Here is a tiny trained network, its code and every weight. The questions are about switching its units off for an input and a class, where a switched-off unit gives its printed mean instead of its output.

import numpy as np


def w(rows, s, z=0):
    codes = np.array(rows[::2]) - 128.0
    scale = np.full(codes.shape[1], s)
    scale[-1] = z or s
    return codes * scale


def f(y):
    return y / 2 * (1 + np.tanh(0.7978845608 * (y + 0.044715 * y**3)))


def log_softmax(a):
    a = a - a.max(-1, keepdims=True)
    return a - np.log(np.exp(a).sum(-1, keepdims=True))


def net(x, mask):
    res = np.array(x, float).reshape(1, 5) / 4 @ E
    y = f(res @ A[0][:, :-1].T + A[0][:, -1])
    res = res + np.where(mask, y, B[0][:, -1]) @ B[0][:, :-1]
    return log_softmax(res[-1] @ U[:, :-1].T + U[:, -1])


A, B = {}, {}
E = w([
[133,57,103,49,83],'x0',
[128,129,127,127,128],'x1',
[171,59,61,149,188],'x2',
[158,222,1,147,98],'x3',
[113,178,86,47,171],'x4',
],0.0088)
A[0] = w([
[153,81,132,159,176,79],'n1',
[101,71,182,123,215,92],'n2',
[121,46,128,72,70,32],'n3',
[93,84,73,168,171,56],'n4',
[169,96,101,123,232,77],'n5',
[68,88,176,150,169,12],'n6',
[85,169,117,25,240,3],'n7',
[112,191,182,220,254,99],'n8',
[34,203,198,72,127,169],'n9',
[44,69,163,102,184,56],'n10',
[117,109,195,103,151,45],'n11',
[127,107,97,141,176,18],'n12',
[175,73,110,131,205,66],'n13',
],0.01,0.0046)
B[0] = w([
[130,162,186,143,83,171],'n1',
[114,134,56,150,170,237],'n2',
[166,63,114,105,136,197],'n3',
[106,188,184,120,96,151],'n4',
[124,169,186,108,28,188],'n5',
[155,154,104,166,135,180],'n6',
[246,89,194,219,164,192],'n7',
[162,40,88,44,117,253],'n8',
[112,123,151,124,66,247],'n9',
[51,210,47,155,134,209],'n10',
[139,172,98,146,108,177],'n11',
[87,146,156,170,2,126],'n12',
[124,175,167,110,43,186],'n13',
],0.012,0.006)
U = w([
[117,147,134,122,157,246],'0',
[108,245,3,164,151,70],'1',
[78,180,216,86,69,38],'2',
[180,68,168,194,173,139],'3',
[159,59,89,73,143,77],'4',
],0.011,0.012)

Each question gives the input, the list of numbers given to net, and the class t.
The units are the neurons (one row each of A and B). Each row of codes is followed by its name. A weight is (code - 128) times the scale printed after its matrix; where a second scale follows, it is the last column's (A, B and U).
mask holds one flag per neuron, in row order. A switched-off neuron (its flag False) gives its mean, the last column of its row in B, instead of its output. The means were averaged over made-up inputs and are rounded, as every weight is.
A unit's drop is (log p(t) with every unit on - log p(t) with that unit switched off) / (log p(t) with every unit on - log p(t) with every unit switched off).
The circuit of an input: a set's keep is (log p(t) with only the set's units on - log p(t) with every unit switched off) / (log p(t) with every unit on - log p(t) with every unit switched off). Starting from the 12 units with the biggest drops (on a tie, the unit counted first), units are removed one at a time, each time the one whose removal leaves the highest keep (on an exact tie, the one counted first), for as long as the keep stays at least 0.8.
units of the circuit, in order: the units of the circuit, biggest drop first
most important unit: the unit with the biggest drop
top k neurons: the k neurons with the biggest drops, biggest first
drop when u is switched off: that unit's drop, to one decimal
input [8,-1,-5,-1,-4], class 4: most important unit => n3
input [0,-8,-8,6,5], class 0: top 2 neurons => [n5; n13]
input [4,-1,4,-2,-1], class 2: units of the circuit, in order => [n8; n13]
input [6,-7,-4,-8,4], class 1: units of the circuit, in order => [n10; n2]
input [-1,0,8,-4,-1], class 2: units of the circuit, in order => [n5; n13]
input [-1,3,-1,-7,3], class 1: units of the circuit, in order => [n10; n2]
input [-8,-1,6,-6,-7], class 4: top 3 neurons => [n8; n2; n7]
input [-8,-7,-6,6,-8], class 3: top 2 neurons => [n10; n8]
input [-6,-1,-7,5,-3], class 2: top 2 neurons => [n9; n2]
input [-4,3,8,-4,8], class 2: top 2 neurons => [n5; n13]
input [8,0,-7,0,-4], class 4: top 4 neurons => [n3; n5; n13; n1]
input [-8,-6,3,-3,-6], class 4: top 2 neurons => [n8; n7]
input [7,3,-8,5,6], class 2: top 3 neurons => [n9; n2; n8]
input [-6,7,5,6,2], class 0: most important unit => n10
input [5,3,6,6,8], class 3: top 2 neurons => [n7; n10]
input [4,3,3,-6,-5], class 1: drop when n10 is switched off => 0.4
input [-7,6,-2,1,2], class 4: drop when n8 is switched off => 0.5
input [4,-3,-4,-8,1], class 1: drop when n5 is switched off => 0.0
input [0,-4,-1,-7,-2], class 1: drop when n10 is switched off => 0.2
input [6,8,-8,-7,-8], class 0: top 2 neurons => [n10; n3]
input [8,-5,-4,-4,-3], class 4: units of the circuit, in order => [n3]
